Below are the code and all the weights of a small trained network. Each question names an input and a target symbol and asks about switching units off, where a switched-off unit gives its printed mean instead of its output.

import numpy as np


def w(rows, s, z=0):
    codes = np.array(rows[::2]) - 128.0
    scale = np.full(codes.shape[1], s)
    scale[-1] = z or s
    return codes * scale


def norm(h):
    return h / np.sqrt((h * h).mean(-1, keepdims=True) + 1e-5)


def f(y):
    return np.maximum(y, 0)


def softmax(a):
    e = np.exp(a - a.max(-1, keepdims=True))
    return e / e.sum(-1, keepdims=True)


def log_softmax(a):
    a = a - a.max(-1, keepdims=True)
    return a - np.log(np.exp(a).sum(-1, keepdims=True))


def net(x, mask):
    ids = ['βδεζλμστω'.index(c) for c in x.split()]
    T = len(ids)
    res = E[ids] + P[:T]
    u = 0
    for l in range(2):
        q, k, v = (norm(res) @ M[l].T for M in (Q, K, V))
        z = softmax(np.where(np.tri(T) > 0, q @ k.T / 2**0.5, -1e9)) @ v
        res = res + np.where(mask[u], z, O[l][:, -1]) @ O[l][:, :-1]
        u += 1
        y = f(norm(res) @ A[l][:, :-1].T + A[l][:, -1])
        res = res + np.where(mask[u : u + 12], y, B[l][:, -1]) @ B[l][:, :-1]
        u += 12
    return log_softmax(norm(res)[-1] @ U[:, :-1].T + U[:, -1])


Q, K, V, O, A, B = {}, {}, {}, {}, {}, {}
E = w([
[108,104,128],'β',
[116,96,167],'δ',
[87,109,121],'ε',
[122,101,148],'ζ',
[114,94,166],'λ',
[123,109,146],'μ',
[71,141,67],'σ',
[144,133,255],'τ',
[144,172,120],'ω',
],0.025)
P = w([
[137,162,102],'0',
[103,152,167],'1',
[250,125,107],'2',
[150,140,71],'3',
[97,157,159],'4',
[93,65,100],'5',
[168,121,106],'6',
[100,153,155],'7',
],0.016)
Q[0] = w([
[101,44,175],'0.h0',
[181,2,150],'0.h0',
],0.0032)
K[0] = w([
[3,244,232],'0.h0',
[134,197,16],'0.h0',
],0.0051)
V[0] = w([
[54,178,23],'0.h0',
[253,253,246],'0.h0',
],0.0035)
O[0] = w([
[135,2,123,217],'0.h0',
[180,74,126,6],'0.h0',
],0.011,0.0015)
A[0] = w([
[185,130,111,61],'0.n0',
[165,104,162,130],'0.n1',
[117,100,136,243],'0.n2',
[66,148,187,249],'0.n3',
[128,129,95,230],'0.n4',
[146,158,147,234],'0.n5',
[86,161,126,3],'0.n6',
[150,119,115,172],'0.n7',
[150,102,188,118],'0.n8',
[143,156,91,187],'0.n9',
[88,170,106,134],'0.n10',
[144,252,47,47],'0.n11',
],0.018,0.0019)
B[0] = w([
[89,169,255,156],'0.n0',
[165,70,143,167],'0.n1',
[69,83,95,180],'0.n2',
[107,160,85,248],'0.n3',
[190,87,181,183],'0.n4',
[30,116,95,162],'0.n5',
[162,162,137,178],'0.n6',
[146,198,177,150],'0.n7',
[136,150,107,188],'0.n8',
[163,45,162,179],'0.n9',
[160,146,115,209],'0.n10',
[114,82,168,254],'0.n11',
],0.0079)
Q[1] = w([
[1,173,30],'1.h0',
[25,159,79],'1.h0',
],0.0054)
K[1] = w([
[205,146,141],'1.h0',
[82,254,115],'1.h0',
],0.013)
V[1] = w([
[163,182,93],'1.h0',
[181,2,199],'1.h0',
],0.01)
O[1] = w([
[222,178,255,2],'1.h0',
[92,47,122,112],'1.h0',
],0.0062,0.0027)
A[1] = w([
[129,60,121,219],'1.n0',
[156,183,194,104],'1.n1',
[81,148,171,115],'1.n2',
[137,118,99,84],'1.n3',
[247,115,112,146],'1.n4',
[95,118,30,170],'1.n5',
[213,137,135,2],'1.n6',
[109,202,119,78],'1.n7',
[164,170,194,50],'1.n8',
[171,113,234,127],'1.n9',
[107,150,82,184],'1.n10',
[244,101,119,60],'1.n11',
],0.015,0.0037)
B[1] = w([
[201,170,109,237],'1.n0',
[154,81,84,160],'1.n1',
[105,159,96,175],'1.n2',
[160,116,93,139],'1.n3',
[32,85,98,153],'1.n4',
[143,122,153,254],'1.n5',
[108,3,132,136],'1.n6',
[167,102,185,174],'1.n7',
[138,129,79,151],'1.n8',
[126,144,167,186],'1.n9',
[121,110,137,197],'1.n10',
[66,119,92,152],'1.n11',
],0.011,0.0087)
U = w([
[147,82,184,138],'β',
[75,4,168,52],'δ',
[145,171,115,146],'ε',
[156,140,150,127],'ζ',
[58,86,40,17],'λ',
[31,113,114,111],'μ',
[107,112,159,61],'σ',
[129,74,75,253],'τ',
[109,173,134,117],'ω',
],0.013,0.0041)

Each question gives the input, a string of symbols that net reads in full, and the target symbol t.
The units are the heads (2 rows each of Q, K, V and O) and the neurons (one row each of A and B). Each row of codes is followed by its name. A weight is (code - 128) times the scale printed after its matrix; where a second scale follows, it is the last column's (O, A, B and U).
mask holds one flag per unit, layer by layer, with each layer's heads first. A switched-off unit (its flag False) gives its mean, the last column of its rows in O or B, instead of its output. The means were averaged over made-up inputs and are rounded, as every weight is.
A unit's drop is (log p(t) with every unit on - log p(t) with that unit switched off) / (log p(t) with every unit on - log p(t) with every unit switched off).
The circuit of an input: a set's keep is (log p(t) with only the set's units on - log p(t) with every unit switched off) / (log p(t) with every unit on - log p(t) with every unit switched off). Starting from the 12 units with the biggest drops (on a tie, the unit counted first), units are removed one at a time, each time the one whose removal leaves the highest keep (on an exact tie, the one counted first), for as long as the keep stays at least 0.8.
circuit, biggest first: the units of the circuit, biggest drop first
top k neurons: the k neurons with the biggest drops, biggest first
k most important neurons of layer l: the k neurons of layer l with the biggest drops, biggest first
drop when u is switched off: that unit's drop, to one decimal
input ζ λ ω ζ, target β: circuit, biggest first : [0.h0, 0.n0]
input μ ω β, target δ: circuit, biggest first : [0.n0, 1.n4]
input μ λ δ, target δ: circuit, biggest first : [1.n4]
input τ ω ω μ, target β: circuit, biggest first : [0.n0, 0.h0]
input ζ σ ζ σ λ ω, target δ: circuit, biggest first : [0.n4, 1.n4, 0.n5]
input σ λ σ λ ω, target μ: 3 most important neurons of layer 0 : [0.n11, 0.n9, 0.n8]
input σ ζ σ ω λ ω σ ω, target μ: top 3 neurons : [0.n11, 0.n5, 1.n0]
input λ λ ε λ σ λ, target λ: 2 most important neurons of layer 1 : [1.n7, 1.n9]
input σ σ β, target δ: 2 most important neurons of layer 0 : [0.n0, 0.n3]
input ζ ζ ζ λ σ ω, target δ: top 4 neurons : [0.n9, 0.n4, 0.n3, 1.n4]
input ζ ω ω ω, target β: top 2 neurons : [0.n11, 0.n0]
input ζ ω μ, target δ: top 2 neurons : [0.n0, 1.n9]
input ζ ζ λ, target δ: 3 most important neurons of layer 0 : [0.n0, 0.n1, 0.n3]
input μ δ ζ ζ μ σ λ, target τ: top neuron : [1.n0]
input σ λ δ, target δ: 3 most important neurons of layer 1 : [1.n4, 1.n9, 1.n11]
input σ σ σ ω λ ζ δ β, target μ: top 2 neurons : [1.n0, 0.n2]
input σ σ ε, target δ: top 2 neurons : [1.n4, 0.n0]
input σ λ ζ, target δ: top 4 neurons : [0.n0, 1.n9, 1.n4, 0.n3]
input ω ζ τ, target δ: 2 most important neurons of layer 1 : [1.n4, 1.n11]
input τ σ ε, target δ: top neuron : [0.n0]
input ζ β ζ, target δ: top 2 neurons : [0.n0, 1.n9]
input σ μ μ ζ λ σ ω, target β: 2 most important neurons of layer 0 : [0.n11, 0.n9]
input σ σ ω σ β, target μ: drop when 1.n1 is switched off : 0.1
input ζ ε λ, target δ: drop when 1.n4 is switched off : 0.2
input σ σ μ, target δ: drop when 0.n0 is switched off : 0.3
